Below is a small trained network, with its code and all its weights. Each question gives an input and a class and asks what happens when units are switched off, that is, made to give their printed mean instead of their output.

import numpy as np


def w(rows, s, z=0):
    codes = np.array(rows[::2]) - 128.0
    scale = np.full(codes.shape[1], s)
    scale[-1] = z or s
    return codes * scale


def f(y):
    return y / 2 * (1 + np.tanh(0.7978845608 * (y + 0.044715 * y**3)))


def log_softmax(a):
    a = a - a.max(-1, keepdims=True)
    return a - np.log(np.exp(a).sum(-1, keepdims=True))


def net(x, mask):
    res = np.array(x, float).reshape(1, 5) / 4 @ E
    y = f(res @ A[0][:, :-1].T + A[0][:, -1])
    res = res + np.where(mask, y, B[0][:, -1]) @ B[0][:, :-1]
    return log_softmax(res[-1] @ U[:, :-1].T + U[:, -1])


A, B = {}, {}
E = w([
[169,68,54,84,187,120,146,146,198,74],'x0',
[59,168,176,116,190,71,131,52,184,75],'x1',
[187,147,181,53,171,47,130,62,60,86],'x2',
[131,86,98,66,67,253,93,82,80,62],'x3',
[191,75,157,151,94,209,133,42,209,151],'x4',
],0.012)
A[0] = w([
[88,179,154,196,180,72,195,136,192,187,210],'N0',
[96,178,201,200,51,169,32,56,42,128,108],'N1',
[33,169,105,194,74,172,89,192,130,102,209],'N2',
[161,104,128,167,210,116,121,190,191,176,186],'N3',
[167,36,97,102,155,205,90,123,186,90,252],'N4',
[133,169,178,19,254,49,143,89,68,81,197],'N5',
[122,125,132,203,218,87,165,137,243,130,106],'N6',
[158,101,109,123,105,141,101,223,25,179,158],'N7',
[195,98,183,102,65,181,129,91,165,132,38],'N8',
[68,158,71,107,139,146,101,160,175,89,79],'N9',
[70,55,69,93,102,176,59,75,97,114,180],'N10',
[159,132,127,42,173,78,81,91,102,79,74],'N11',
],0.0095,0.003)
B[0] = w([
[96,138,155,186,148,59,102,146,205,149,226],'N0',
[134,159,224,173,149,199,121,120,154,188,214],'N1',
[48,117,140,96,97,151,132,198,64,129,204],'N2',
[122,104,88,127,141,37,94,156,130,133,193],'N3',
[131,14,24,104,100,105,133,78,110,133,225],'N4',
[100,209,199,31,141,91,71,80,82,2,250],'N5',
[129,24,143,124,147,63,104,167,216,116,216],'N6',
[205,182,87,180,165,129,155,228,64,100,202],'N7',
[177,71,166,186,21,142,144,66,145,153,192],'N8',
[80,108,103,13,152,127,183,196,153,114,170],'N9',
[123,81,111,105,183,177,177,101,137,178,204],'N10',
[147,115,115,171,165,149,106,48,92,25,192],'N11',
],0.0095,0.019)
U = w([
[44,199,180,165,82,177,140,164,89,179,161],'0',
[168,103,92,100,154,145,121,42,109,49,251],'1',
[46,85,57,77,126,195,169,148,142,133,43],'2',
[181,82,79,141,10,141,159,85,134,161,25],'3',
[88,241,195,86,132,76,111,96,105,69,125],'4',
[186,141,204,153,92,183,148,78,149,172,101],'5',
[230,175,50,142,132,127,158,210,77,128,151],'6',
[91,112,130,150,160,44,105,165,203,137,169],'7',
],0.011,0.0027)

Each question gives the input, the list of numbers given to net, and the class t.
The units are the neurons (one row each of A and B). Each row of codes is followed by its name. A weight is (code - 128) times the scale printed after its matrix; where a second scale follows, it is the last column's (A, B and U).
mask holds one flag per neuron, in row order. A switched-off neuron (its flag False) gives its mean, the last column of its row in B, instead of its output. The means were averaged over made-up inputs and are rounded, as every weight is.
A unit's drop is (log p(t) with every unit on - log p(t) with that unit switched off) / (log p(t) with every unit on - log p(t) with every unit switched off).
The circuit of an input: a set's keep is (log p(t) with only the set's units on - log p(t) with every unit switched off) / (log p(t) with every unit on - log p(t) with every unit switched off). Starting from all 12 units, units are removed one at a time, each time the one whose removal leaves the highest keep (on an exact tie, the one counted first), for as long as the keep stays at least 0.8.
circuit, biggest first: the units of the circuit, biggest drop first
unit that matters most: the unit with the biggest drop
k most important neurons: the k neurons with the biggest drops, biggest first
drop when u is switched off: that unit's drop, to one decimal
input [-5,7,-4,0,6], class 5: unit that matters most : N1
input [2,3,2,1,7], class 3: 2 most important neurons : N5; N8
input [7,7,-8,2,-6], class 2: 2 most important neurons : N9; N2
input [-3,8,8,3,8], class 4: 3 most important neurons : N5; N1; N4
input [0,-2,4,2,3], class 3: circuit, biggest first : N5; N8
input [7,-2,-2,8,1], class 3: 4 most important neurons : N8; N4; N5; N2
input [4,-3,0,7,-3], class 2: 2 most important neurons : N5; N10
input [-7,-6,1,1,3], class 5: 2 most important neurons : N1; N8
input [-1,-1,0,-4,-6], class 4: 2 most important neurons : N4; N5
input [-2,-3,8,5,8], class 3: 2 most important neurons : N4; N8
input [-5,-4,-7,-2,-6], class 0: 2 most important neurons : N2; N4
input [1,0,3,0,-1], class 4: drop when N4 is switched off : 0.5
input [4,-5,-4,8,5], class 3: drop when N8 is switched off : 0.3
input [4,0,-4,2,8], class 3: drop when N6 is switched off : 0.0
input [4,2,1,-5,-8], class 4: most important neuron : N5
